After every row comes roughly how far along a hidden order it lies, from 0 to 12.
In the rows, 128 means zero.
[115 171 164 136 153 119  72  93  70 116 118 143 156 124 134 165 158 189
 138 125 124  95 114 101 140 193 173 123 136 136 158 131 148 138 109  94
 116]
4
[121 191 124  94 112 111 125 175 182 175 112 109 115 103 139 154 137 111
 128 112 181 161 147 136 116  67 102 105 147 142 140 117 125 158 158 166
 140]
9
[122 161 124  91 134 140 150 165 137 124  83 102 132 127 143 157 131 136
 121 141 207 142 123  82  83  75 148 131 165 162 123 123 140 180 162 132
 122]
12
[153 242 140 117 111 105 126 130 117  95 116 114 142 162 150 183 141 114
  85 132 132 109 128 135 109 131 171 149 179 179 108 105 118 131 144 144
 129]
6
[125 159 120 112 147 139 155 131  95  95  99 119 151 139 136 159 119 159
 125 154 194 118 115  99  90 128 168 129 164  88  98 121 156 212 162 123
 115]
11
[122 255 164 107 126 110 115 134 143 138 108  95 116 115 151 188 177 161
  91 128 181 109 132 120  94  65 128 115 185 209 169 116 137 173 154 146
 129]
11
[ 94  80 116 118 147 133  68 142 140 187 136 145 136  87 119 126 138 157
 158 115 154 135 127 128 160 150 128  96  88  50 148 146 147 188 136 126
 132]
5
[139 165  83  72 114 108 107 149 128 129 134 141 167 158 144 138  96  85
  81 121 173 134 137 129 125 171 183 140 144   2  11 107 125 173 165 143
 128]
5
[140 183 109  78 117 119  97 122 112 143 114 147 177 151 145 141 102  99
 103 111 153 119 122 108 133 193 208 149 140  33  35 109 128 147 134 135
 121]
4
[102  89 155 135 165 154 106 124 114 126 103 135 133 100 119 127 157 179
 177 130 146 115 111  91 128 148 124 113 113 164 185 154 152 138 117  96
 118]
7
[123 100 145 119 127 126  59 103 119 140 135 163 156 123 127 106 118 131
 132  86  84 110 119 118 177 207 167 128  93  89 126 118 127  88  95  97
 122]
0
[ 96 127 118 115 123 108  69 132 156 208 160 152 137  97 125 155 145 137
 112 109 140 129 141 156 168 175 121  94 106  53 140 124 136 135 132 143
 136]
3
[150 183 122  80 106 122 101 144 132 129 108 130 157 151 153 149 110  86
  90  92 143 136 126 107 130 145 186 151 151 114  53 111 119 132 134 136
 126]
5
[128 203 152  92  94  93  54 144 175 201 149 131 130 109 138 175 144 102
  78  74 130 141 141 150 155 126 135 118 134 131 119 109 115  86 132 156
 142]
3
[135 255 152 105 131 119 131 153 126 117  86  90 130 134 157 181 151 149
  97 122 187 129 126  98  87  77 139 135 180 187 150 115 134 168 150 155
 125]
11
[105 169 177 142 139 120 101 139 150 177 119 104 107  89 109 159 175 179
 139 115 139 126 133 134 125  76  90 101 148 198 191 138 134 129 127 136
 130]
8
[101  92 151 144 160 136 103 100  85 125 120 139 147 107 123 150 154 199
 151 148 144  97 118  98 128 158 144 112 130 131 177 140 156 162 124 100
 117]
6
[130 255 195 132 117  81  44  89 121 163 143 135 140 124 148 190 177 148
  78  84  84  99 133 145 151 156 149 124 159 205 155 110 116  92 103 124
 132]
1
[119 129 133 132 156 136 128  97  74  97 111 134 151 136 130 148 140 175
 149 159 143  94 112 106 112 173 165 127 147 108 132 134 153 170 132 107
 116]
7
[128 172 135 114 147 150 145 139  98  92  80 125 141 136 140 145 131 145
 144 143 175 122 110  80  99 117 167 140 150 135 125 129 141 163 139 118
 116]
10
[115 130 146 141 153 140 121  95  85  80 115 135 137 122 128 139 143 177
 162 140 132  97 109 104 132 169 156 126 149 131 126 138 150 154 129 104
 112]
6

Part 2:
[121 132 157 161 128 137 146 156 130 124 141 121  89 101 111 136 121 118
 123 197 118 143 128 125 118 138 138 155 124 114 138 151 115 148 133 139
 118 117 130 142 137 117 112 144 115 146 133 144 129 135 146 204 147 141
  62 142 141 125 155 112 136 139 139 145 120 143 132 122 178 118 127 134
 113 114 149  71 130 102 122 254 117  88  76 142 121 122 126 109]
7
[125 125 121 153 136 123 127 145 146 120 152 124 109 107 174 142 126 122
 137 122 103 130 112  58 141 115 150 136 129 115 121  96 110 160 129 130
 119 102 137  71 147 142 119 132 131 111 122  96 128 132 158 132  75 123
  94 121 149 119 117 134 117 124 148 122 130 152 121 137 133 140 121 154
 164 106 127  83 106 116 134 255 129 108 114 140 109 127 134 134]
3
[128 109 114 137 140 110 105 131 142 132 141 132 112  93 184 141 128 129
 145 154  93 135 112  47 145  77 153 118 133 119 110  72  91 154 130 126
 118  90 143  38 149 180 128 121 134  86 122  51 116 126 156  88  87 117
 114 100 165 121  93 149 110 111 154 120 134 157 124 135 102 148 114 160
 193 108 118 108 101 131 140 206 133 135 151 127 106 133 138 140]
0
[122 134 155 154 126 138 145 155 131 125 142 119  93 103  98 133 121 120
 121 197 120 145 128 152 112 165 137 165 124 114 142 162 114 149 133 138
 118 119 131 156 133 100 113 143 111 149 132 148 129 135 146 195 153 146
  61 143 132 125 159 117 134 139 136 146 117 140 132 120 182 114 130 127
 106 113 147  75 131 102 120 253 117  92  70 140 124 123 125 109]
7
[128 121 110 135 138 118 109 134 144 121 146 127 115 105 181 143 128 125
 139 114  97 132 112  62 155  81 148 123 131 122 114  80 107 166 130 124
 119  91 142  62 144 173 125 125 131 101 119  72 123 128 149  95  78 114
 105 113 158 119  96 140 113 114 146 115 137 155 121 137 107 149 116 158
 182 103 119 109 108 128 140 212 134 127 139 130 111 129 133 133]
1
[121 134 133 150 131 134 135 150 138 116 147 112 104 118 133 140 123 122
 127 138 119 132 119 106 124 159 145 150 123 118 133 136 118 154 126 134
 121 113 134 116 133 123 110 137 124 145 126 131 132 134 146 168 100 134
  85 138 133 121 135 124 123 129 132 131 128 143 126 138 162 129 129 142
 122 110 143  76 131 110 129 187 124 101  85 141 121 120 126 119]
5
[133 155 162 149 110 152 148 157 125 107 117 129  79 122  54 125 114 130
 107 110 128 135 142 210  74 195 112 168 125 118 152 173 194 140 129 140
 124 161 125 249 124  78 132 149 121 163 143 239 144 137 144 195 163 161
  72 168  89 128 194  90 164 147 119 141 103 144 125 110 201  93 162 108
  80 141 144  90 120 109 111 229 109  79  73 147 141 123 116 106]
12
[121 134 161 170 125 137 166 155 127 138 134 124  79  92  86 133 119 111
 117 210 118 147 133 144 101 185 130 155 120 114 141 161 115 129 138 144
 118 131 125 153 131  96 117 147 125 141 138 162 130 134 149 221 181 155
  53 145 135 132 176 109 147 144 145 160 108 140 133 107 202 110 134 124
 105 117 142  81 133  92 109 223 112  86  73 140 122 132 130 121]
8
[123 134 142 148 128 141 124 154 135 111 144 118  88 115 121 138 121 123
 125 168 117 142 126 124 123 164 138 157 123 119 139 146 130 160 125 131
 119 119 136 148 135 121 107 140 116 150 128 151 131 134 139 172 120 135
  79 144 131 120 147 119 131 134 128 133 121 144 130 134 162 125 132 138
 116 114 151  73 130 111 129 255 122  93  62 143 126 114 121 103]
6
[116 161 120 125 134 130 159 142 149 140 162 104 139 145 175 136 133 102
 124  38 149 103  92 101 138 136 160 123 130 115 124 136  94 139 132 136
 137 115 126 134 124 113  98 124 149 127 124 148 144 146 154 158  63 125
  97 104 114 126 122 137  98 110 137 127 124 129 113 141 160 129  91 113
 132 111 114  84 149 125 138  92 133  99   1 135 122 150 138 153]
4
[129 114 109 136 139 109 109 131 142 133 143 131 127  97 183 140 129 122
 146 156  97 131 113  49 154  76 152 116 134 117 109  70  84 160 131 126
 119  88 145  42 151 178 127 122 135  75 122  54 118 128 158  99  82 114
 101 103 167 120  94 142 109 110 156 122 134 151 124 133 100 147 113 157
 197 102 119 118 104 129 141 220 132 134 161 128 104 136 140 145]
0
[126 124 104 132 136 120 102 136 145 114 155 123 112 113 185 144 127 128
 138  91 109 129 113  68 149  85 147 131 130 126 118  86 116 166 123 123
 121  98 142  85 138 158 120 128 132 111 119  92 128 129 146 100  80 114
 102 124 143 118 104 138 111 113 138 108 142 153 120 143 100 147 123 156
 168 112 124  92 115 134 143 175 136 128 118 135 115 126 129 126]
2
